Here is a tiny trained network, its code and every weight. The questions are about switching its units off for an input and a target symbol, where a switched-off unit gives its printed mean instead of its output.

import numpy as np


def w(rows, s, z=0):
    codes = np.array(rows[::2]) - 128.0
    scale = np.full(codes.shape[1], s)
    scale[-1] = z or s
    return codes * scale


def norm(h):
    return h / np.sqrt((h * h).mean(-1, keepdims=True) + 1e-5)


def softmax(a):
    e = np.exp(a - a.max(-1, keepdims=True))
    return e / e.sum(-1, keepdims=True)


def log_softmax(a):
    a = a - a.max(-1, keepdims=True)
    return a - np.log(np.exp(a).sum(-1, keepdims=True))


def net(x, mask):
    ids = ['αβγδεζηθφω'.index(c) for c in x.split()]
    T = len(ids)
    res = E[ids] + P[:T]
    u = 0
    for l in range(2):
        r = norm(res)
        for j in range(3):
            rows = slice(3 * j, 3 * j + 3)
            q, k, v = (r @ M[l][rows].T for M in (Q, K, V))
            z = softmax(np.where(np.tri(T) > 0, q @ k.T / 3**0.5, -1e9)) @ v
            o = O[l][rows]
            res = res + np.where(mask[u + j], z, o[:, -1]) @ o[:, :-1]
        u += 3
    return log_softmax(norm(res)[-1] @ U[:, :-1].T + U[:, -1])


Q, K, V, O = {}, {}, {}, {}
E = w([
[207,65,176,157,67],'α',
[154,207,93,224,113],'β',
[250,206,79,162,131],'γ',
[135,84,81,189,56],'δ',
[199,109,82,66,54],'ε',
[118,152,129,106,16],'ζ',
[132,168,135,52,118],'η',
[120,117,206,153,106],'θ',
[170,101,111,135,153],'φ',
[224,197,194,159,75],'ω',
],0.018)
P = w([
[75,129,118,102,204],'0',
[217,161,113,151,66],'1',
[229,165,109,152,60],'2',
[232,163,111,149,60],'3',
[232,166,107,155,55],'4',
[237,167,110,152,54],'5',
[249,169,110,152,53],'6',
[243,165,109,156,51],'7',
[251,166,109,160,45],'8',
[254,162,109,151,42],'9',
[255,168,108,159,40],'10',
],0.0095)
Q[0] = w([
[101,132,151,125,186],'L0H0',
[175,120,119,178,168],'L0H0',
[162,163,134,150,147],'L0H0',
[92,133,77,148,157],'L0H1',
[145,63,97,164,159],'L0H1',
[163,188,68,181,57],'L0H1',
[211,140,143,134,78],'L0H2',
[3,90,133,135,230],'L0H2',
[54,116,94,130,198],'L0H2',
],0.016)
K[0] = w([
[131,194,96,200,167],'L0H0',
[120,108,154,133,231],'L0H0',
[141,122,171,80,210],'L0H0',
[149,202,71,129,64],'L0H1',
[166,151,130,152,177],'L0H1',
[94,91,66,119,229],'L0H1',
[54,126,155,100,218],'L0H2',
[199,146,114,137,8],'L0H2',
[200,146,133,148,32],'L0H2',
],0.013)
V[0] = w([
[113,82,173,82,158],'L0H0',
[132,65,153,123,89],'L0H0',
[186,113,119,86,122],'L0H0',
[119,153,254,104,132],'L0H1',
[58,71,114,75,86],'L0H1',
[116,102,114,124,116],'L0H1',
[144,104,204,192,184],'L0H2',
[93,183,106,84,183],'L0H2',
[227,83,79,97,143],'L0H2',
],0.0073)
O[0] = w([
[188,104,123,181,150,82],'L0H0',
[182,173,75,154,97,173],'L0H0',
[145,175,145,141,57,253],'L0H0',
[113,124,37,155,199,31],'L0H1',
[189,196,102,188,50,7],'L0H1',
[147,164,134,142,92,115],'L0H1',
[62,116,138,254,159,130],'L0H2',
[217,135,184,116,143,143],'L0H2',
[167,6,79,122,83,206],'L0H2',
],0.0058,0.003)
Q[1] = w([
[80,141,120,139,133],'L1H0',
[87,143,141,138,117],'L1H0',
[59,115,179,106,177],'L1H0',
[53,145,162,142,172],'L1H1',
[218,115,102,147,135],'L1H1',
[53,104,2,134,172],'L1H1',
[81,143,73,129,45],'L1H2',
[139,111,143,91,116],'L1H2',
[110,99,176,100,134],'L1H2',
],0.013)
K[1] = w([
[156,139,98,105,118],'L1H0',
[156,139,120,119,128],'L1H0',
[138,183,131,109,81],'L1H0',
[133,149,140,166,56],'L1H1',
[145,80,116,110,191],'L1H1',
[144,160,48,104,4],'L1H1',
[28,115,102,96,124],'L1H2',
[133,94,187,111,88],'L1H2',
[134,128,208,114,117],'L1H2',
],0.014)
V[1] = w([
[90,107,219,116,120],'L1H0',
[146,201,131,113,157],'L1H0',
[111,79,88,97,190],'L1H0',
[76,136,92,70,185],'L1H1',
[1,74,90,114,69],'L1H1',
[135,165,3,62,122],'L1H1',
[130,112,198,160,131],'L1H2',
[242,130,151,118,74],'L1H2',
[165,140,84,163,29],'L1H2',
],0.0075)
O[1] = w([
[96,113,182,106,119,109],'L1H0',
[150,185,154,122,103,121],'L1H0',
[183,66,168,127,143,100],'L1H0',
[186,168,129,214,186,106],'L1H1',
[242,177,132,123,32,22],'L1H1',
[138,154,3,134,145,122],'L1H1',
[145,131,174,114,127,127],'L1H2',
[103,119,139,99,238,254],'L1H2',
[18,69,143,116,178,235],'L1H2',
],0.0066,0.0081)
U = w([
[96,47,36,218,58,85],'α',
[199,199,211,136,89,116],'β',
[109,45,80,121,246,168],'γ',
[52,168,114,104,23,179],'δ',
[211,83,39,47,70,3],'ε',
[74,199,108,29,158,175],'ζ',
[226,171,47,130,197,46],'η',
[84,192,80,254,135,248],'θ',
[202,14,165,163,101,81],'φ',
[20,119,209,168,153,174],'ω',
],0.012,0.0026)

Each question gives the input, a string of symbols that net reads in full, and the target symbol t.
The units are the heads (3 rows each of Q, K, V and O). Each row of codes is followed by its name. A weight is (code - 128) times the scale printed after its matrix; where a second scale follows, it is the last column's (O and U).
mask holds one flag per head, layer by layer. A switched-off head (its flag False) gives its mean, the last column of its rows in O, instead of its output. The means were averaged over made-up inputs and are rounded, as every weight is.
A unit's drop is (log p(t) with every unit on - log p(t) with that unit switched off) / (log p(t) with every unit on - log p(t) with every unit switched off).
The circuit of an input: a set's keep is (log p(t) with only the set's units on - log p(t) with every unit switched off) / (log p(t) with every unit on - log p(t) with every unit switched off). Starting from all 6 units, units are removed one at a time, each time the one whose removal leaves the highest keep (on an exact tie, the one counted first), for as long as the keep stays at least 0.8.
units of the circuit, in order: the units of the circuit, biggest drop first
unit that matters most: the unit with the biggest drop
heads that matter: for each layer, one digit per head in row order, 1 if its drop is at least 0.15 and else 0, layers parted by /
input φ ω ω, target φ: units of the circuit, in order : [L0H2; L1H0]
input ζ η φ β, target ζ: units of the circuit, in order : [L0H2; L0H1]
input γ α δ α γ ω γ β α, target γ: heads that matter : 000 / 011
input θ γ δ α β φ, target θ: units of the circuit, in order : [L0H2]
input δ θ ε ε δ θ, target δ: heads that matter : 001 / 010
input ε α β φ φ β ζ, target ε: heads that matter : 001 / 000
input θ γ γ ζ φ η η, target θ: units of the circuit, in order : [L0H2; L0H1]
input ω φ γ η ω β, target ω: heads that matter : 010 / 010
input β β β, target β: units of the circuit, in order : [L1H2; L0H0; L1H1; L0H1]
input γ φ δ ζ β, target γ: heads that matter : 011 / 000
input φ φ θ, target φ: heads that matter : 001 / 000
input δ θ β γ ζ α α δ η φ η, target δ: units of the circuit, in order : [L0H1; L1H1]
input ε β β ω θ γ γ γ α, target ε: heads that matter : 001 / 010
input γ η β β, target γ: units of the circuit, in order : [L0H1; L1H1]
input ζ γ η η α ε β ε, target ζ: heads that matter : 011 / 000
input θ θ ε δ, target θ: heads that matter : 011 / 000
input α β ε, target α: units of the circuit, in order : [L0H2]
input γ β ω β γ ε β φ ε, target γ: units of the circuit, in order : [L1H1; L0H1]
input γ ω φ β α β δ ε ω β ε, target γ: units of the circuit, in order : [L1H1; L1H2]
input γ α ω θ ζ β δ θ, target γ: unit that matters most : L1H1
